Below is a small trained network, with its code and all its weights. Each question gives an input and a class and asks what happens when units are switched off, that is, made to give their printed mean instead of their output.

import numpy as np


def w(rows, s, z=0):
    codes = np.array(rows[::2]) - 128.0
    scale = np.full(codes.shape[1], s)
    scale[-1] = z or s
    return codes * scale


def f(y):
    return np.maximum(y, 0)


def log_softmax(a):
    a = a - a.max(-1, keepdims=True)
    return a - np.log(np.exp(a).sum(-1, keepdims=True))


def net(x, mask):
    res = np.array(x, float).reshape(1, 8) / 4 @ E
    y = f(res @ A[0][:, :-1].T + A[0][:, -1])
    res = res + np.where(mask, y, B[0][:, -1]) @ B[0][:, :-1]
    return log_softmax(res[-1] @ U[:, :-1].T + U[:, -1])


A, B = {}, {}
E = w([
[191,77,248,155,156,248,184],'x0',
[127,126,128,127,125,128,130],'x1',
[128,132,131,127,134,128,123],'x2',
[132,118,126,127,121,124,132],'x3',
[128,120,132,117,124,123,128],'x4',
[31,32,140,194,239,52,202],'x5',
[107,169,235,235,26,30,103],'x6',
[203,226,137,85,176,57,254],'x7',
],0.0078)
A[0] = w([
[150,73,206,74,160,154,133,96],'n1',
[94,136,14,95,136,108,118,100],'n2',
[76,59,113,148,111,190,45,112],'n3',
[92,54,116,148,109,190,47,96],'n4',
[157,188,91,59,65,154,74,54],'n5',
[78,172,43,80,122,55,97,138],'n6',
[82,153,41,112,131,67,92,160],'n7',
[76,145,51,157,112,57,88,148],'n8',
[148,199,204,158,30,111,103,23],'n9',
[127,88,215,137,167,203,165,155],'n10',
[190,103,207,153,150,218,166,143],'n11',
[192,175,129,90,71,133,119,94],'n12',
[153,168,179,117,99,51,207,108],'n13',
[60,57,116,128,117,174,11,144],'n14',
[212,213,109,83,104,157,118,35],'n15',
[232,180,128,89,66,184,85,61],'n16',
[177,207,139,74,167,85,254,114],'n17',
[166,101,11,44,182,198,131,44],'n18',
[142,100,61,81,176,180,140,64],'n19',
[136,127,41,81,160,183,156,35],'n20',
[69,74,124,134,197,81,186,78],'n21',
[165,208,132,78,159,99,237,114],'n22',
[80,98,144,186,196,92,152,52],'n23',
[154,102,165,115,146,210,176,131],'n24',
[189,106,206,149,148,174,158,163],'n25',
[175,163,167,96,93,207,125,102],'n26',
[97,163,81,78,134,87,91,81],'n27',
[137,130,102,125,44,206,54,110],'n28',
[170,198,152,91,162,89,200,63],'n29',
[211,114,202,171,94,240,172,145],'n30',
[179,137,50,72,116,209,127,107],'n31',
[101,163,233,234,12,26,107,52],'n32',
[130,138,193,218,80,108,146,9],'n33',
[67,50,104,169,241,94,189,96],'n34',
[133,126,102,120,176,141,107,3],'n35',
[159,76,51,32,171,188,150,15],'n36',
[33,13,140,190,218,58,191,37],'n37',
[102,159,38,96,118,91,111,134],'n38',
[87,177,12,99,118,61,100,128],'n39',
[47,64,128,148,141,138,81,30],'n40',
[141,189,38,114,104,104,66,114],'n41',
[136,83,77,85,197,198,144,76],'n42',
[160,91,207,138,142,223,175,136],'n43',
[198,163,112,91,145,63,178,93],'n44',
[72,73,107,187,53,174,86,98],'n45',
],0.0098,0.0035)
B[0] = w([
[80,86,141,154,91,80,134,171],'n1',
[71,84,188,143,105,101,75,182],'n2',
[198,112,62,182,217,199,128,201],'n3',
[190,103,64,186,192,191,124,198],'n4',
[130,162,81,63,60,121,191,190],'n5',
[83,51,123,158,102,69,139,198],'n6',
[84,58,126,168,103,61,150,194],'n7',
[77,59,165,138,99,49,133,199],'n8',
[101,212,223,95,162,169,63,194],'n9',
[77,72,120,150,87,50,126,197],'n10',
[76,60,116,167,82,73,134,208],'n11',
[149,160,96,110,84,110,153,177],'n12',
[176,113,117,170,187,176,96,190],'n13',
[215,91,49,171,194,202,152,216],'n14',
[172,176,78,66,65,165,195,188],'n15',
[133,180,103,66,53,123,188,206],'n16',
[213,84,57,197,210,199,118,221],'n17',
[100,163,226,102,153,142,55,223],'n18',
[114,154,193,126,160,163,41,189],'n19',
[119,187,190,141,164,149,53,186],'n20',
[172,183,93,64,77,137,159,191],'n21',
[200,105,50,196,204,179,137,208],'n22',
[144,174,126,52,78,127,144,181],'n23',
[74,58,146,153,101,72,108,191],'n24',
[96,71,102,172,100,105,124,193],'n25',
[125,132,100,61,73,105,187,190],'n26',
[83,74,136,131,117,101,135,167],'n27',
[199,176,47,91,104,173,212,202],'n28',
[186,106,70,153,187,181,119,189],'n29',
[47,63,121,171,77,54,156,220],'n30',
[145,190,181,109,142,158,89,205],'n31',
[82,180,239,111,174,170,1,253],'n32',
[89,161,182,110,155,131,78,183],'n33',
[162,210,119,41,51,131,187,214],'n34',
[130,139,172,114,114,138,112,142],'n35',
[102,157,209,112,154,153,49,209],'n36',
[149,216,107,27,53,127,223,230],'n37',
[55,76,128,164,108,89,147,180],'n38',
[73,57,111,163,105,71,137,202],'n39',
[179,134,62,170,185,165,139,174],'n40',
[90,89,129,137,69,76,184,184],'n41',
[109,167,208,109,150,133,57,199],'n42',
[65,40,131,153,95,68,132,204],'n43',
[174,92,75,178,196,170,129,182],'n44',
[189,117,105,171,187,172,134,193],'n45',
],0.0093,0.015)
U = w([
[75,34,122,171,78,54,168,199],'0',
[243,107,47,181,212,206,162,145],'1',
[177,227,95,33,34,140,230,131],'2',
[106,201,249,116,164,163,56,4],'3',
],0.014,0.0025)

Each question gives the input, the list of numbers given to net, and the class t.
The units are the neurons (one row each of A and B). Each row of codes is followed by its name. A weight is (code - 128) times the scale printed after its matrix; where a second scale follows, it is the last column's (A, B and U).
mask holds one flag per neuron, in row order. A switched-off neuron (its flag False) gives its mean, the last column of its row in B, instead of its output. The means were averaged over made-up inputs and are rounded, as every weight is.
A unit's drop is (log p(t) with every unit on - log p(t) with that unit switched off) / (log p(t) with every unit on - log p(t) with every unit switched off).
The circuit of an input: a set's keep is (log p(t) with only the set's units on - log p(t) with every unit switched off) / (log p(t) with every unit on - log p(t) with every unit switched off). Starting from the 12 units with the biggest drops (on a tie, the unit counted first), units are removed one at a time, each time the one whose removal leaves the highest keep (on an exact tie, the one counted first), for as long as the keep stays at least 0.8.
circuit, biggest first: the units of the circuit, biggest drop first
most important unit: the unit with the biggest drop
k most important neurons: the k neurons with the biggest drops, biggest first
drop when u is switched off: that unit's drop, to one decimal
input [7,3,-8,6,-6,-5,-5,7], class 0: most important unit : n30
input [6,0,3,5,-1,-2,4,6], class 0: 2 most important neurons : (n30 n11)
input [-4,5,8,-1,-8,-3,8,-7], class 3: 3 most important neurons : (n32 n9 n17)
input [-1,-4,-4,-5,2,-8,0,-7], class 2: 3 most important neurons : (n16 n5 n17)
input [-4,7,2,-1,-3,-8,-5,8], class 1: 3 most important neurons : (n17 n22 n44)
input [-5,6,-4,-6,5,-5,-1,-1], class 0: 4 most important neurons : (n37 n39 n34 n6)
input [5,1,2,8,-2,-2,7,-6], class 3: 3 most important neurons : (n32 n9 n33)
input [-3,4,5,2,-1,8,-1,8], class 1: 3 most important neurons : (n17 n22 n44)
input [6,0,-3,2,5,7,-2,-1], class 2: 2 most important neurons : (n37 n34)
input [1,8,1,-6,-5,-5,-5,1], class 2: 2 most important neurons : (n32 n15)
input [-7,4,-1,8,-7,8,1,7], class 2: 4 most important neurons : (n37 n34 n21 n23)
input [6,0,8,-8,5,7,-8,-1], class 3: 4 most important neurons : (n42 n36 n19 n18)
input [8,-1,5,-7,7,-3,-3,-8], class 0: 4 most important neurons : (n30 n43 n11 n10)
input [-6,1,-8,1,-1,-6,0,2], class 0: 2 most important neurons : (n39 n37)
input [1,6,1,-3,-1,7,6,-2], class 2: circuit, biggest first : (n37)
input [-6,-2,3,-7,6,-6,5,2], class 0: 4 most important neurons : (n37 n39 n6 n34)
input [-5,-1,3,5,-4,6,-6,2], class 2: 3 most important neurons : (n34 n37 n32)
input [-6,-4,-2,-6,-2,-1,-6,0], class 0: drop when n7 is switched off : 0.9
input [4,-5,-6,2,2,-8,-2,0], class 2: drop when n7 is switched off : 0.0
input [-3,-3,1,8,-1,-5,6,4], class 3: circuit, biggest first : (n32)
input [3,4,7,-4,7,8,-3,6], class 2: drop when n37 is switched off : 1.1
input [7,-7,-4,6,-8,-6,0,-3], class 0: drop when n30 is switched off : 0.1
